Here is a tiny trained network, its code and every weight. The questions are about switching its units off for an input and a class, where a switched-off unit gives its printed mean instead of its output.

import numpy as np


def w(rows, s, z=0):
    codes = np.array(rows[::2]) - 128.0
    scale = np.full(codes.shape[1], s)
    scale[-1] = z or s
    return codes * scale


def f(y):
    return np.maximum(y, 0)


def log_softmax(a):
    a = a - a.max(-1, keepdims=True)
    return a - np.log(np.exp(a).sum(-1, keepdims=True))


def net(x, mask):
    res = np.array(x, float).reshape(1, 5) / 4 @ E
    y = f(res @ A[0][:, :-1].T + A[0][:, -1])
    res = res + np.where(mask, y, B[0][:, -1]) @ B[0][:, :-1]
    return log_softmax(res[-1] @ U[:, :-1].T + U[:, -1])


A, B = {}, {}
E = w([
[190,186,80],'x0',
[79,119,210],'x1',
[55,200,239],'x2',
[254,30,206],'x3',
[194,69,88],'x4',
],0.0069)
A[0] = w([
[94,62,191,135],'n0',
[66,93,167,255],'n1',
[127,126,87,111],'n2',
[58,141,108,205],'n3',
[113,168,154,95],'n4',
[184,177,93,149],'n5',
[104,244,68,150],'n6',
[140,142,127,118],'n7',
[158,8,131,224],'n8',
[196,197,124,172],'n9',
[194,196,134,222],'n10',
],0.014,0.006)
B[0] = w([
[145,213,121,178],'n0',
[190,201,95,215],'n1',
[88,143,186,152],'n2',
[168,205,186,220],'n3',
[89,102,178,162],'n4',
[18,65,112,182],'n5',
[71,210,240,248],'n6',
[63,162,93,134],'n7',
[220,129,34,236],'n8',
[47,83,30,185],'n9',
[2,126,7,200],'n10',
],0.0078,0.011)
U = w([
[130,120,176,2],'0',
[153,86,114,147],'1',
[121,247,174,185],'2',
[155,118,183,20],'3',
[107,119,115,166],'4',
[243,115,135,185],'5',
],0.014,0.0061)

Each question gives the input, the list of numbers given to net, and the class t.
The units are the neurons (one row each of A and B). Each row of codes is followed by its name. A weight is (code - 128) times the scale printed after its matrix; where a second scale follows, it is the last column's (A, B and U).
mask holds one flag per neuron, in row order. A switched-off neuron (its flag False) gives its mean, the last column of its row in B, instead of its output. The means were averaged over made-up inputs and are rounded, as every weight is.
A unit's drop is (log p(t) with every unit on - log p(t) with that unit switched off) / (log p(t) with every unit on - log p(t) with every unit switched off).
The circuit of an input: a set's keep is (log p(t) with only the set's units on - log p(t) with every unit switched off) / (log p(t) with every unit on - log p(t) with every unit switched off). Starting from all 11 units, units are removed one at a time, each time the one whose removal leaves the highest keep (on an exact tie, the one counted first), for as long as the keep stays at least 0.8.
circuit, biggest first: the units of the circuit, biggest drop first
unit that matters most: the unit with the biggest drop
k most important neurons: the k neurons with the biggest drops, biggest first
drop of u: that unit's drop, to one decimal
input [8,6,-3,7,-2], class 4: circuit, biggest first : (n10, n9)
input [-5,-3,2,3,-2], class 5: unit that matters most : n6
input [1,4,2,6,-1], class 5: circuit, biggest first : (n6, n8)
input [5,6,-7,3,4], class 1: circuit, biggest first : (n3, n1)
input [4,4,-3,6,-7], class 4: circuit, biggest first : (n3, n6)
input [6,2,-5,3,1], class 1: 2 most important neurons : (n6, n8)
input [8,-5,-7,-4,-4], class 4: 4 most important neurons : (n5, n9, n10, n1)
input [-4,-7,-1,1,-1], class 1: 3 most important neurons : (n6, n3, n1)
input [-7,4,5,5,6], class 5: 2 most important neurons : (n8, n6)
input [-6,-4,4,6,-2], class 5: 2 most important neurons : (n6, n8)
input [-8,8,-8,4,-8], class 5: 2 most important neurons : (n8, n6)
input [-3,-4,-5,0,-3], class 1: drop of n3 : 0.2
input [-4,-8,0,-1,1], class 1: drop of n0 : 0.2
input [7,-1,-7,5,6], class 1: drop of n10 : 0.1
input [1,-8,-7,4,2], class 1: unit that matters most : n5
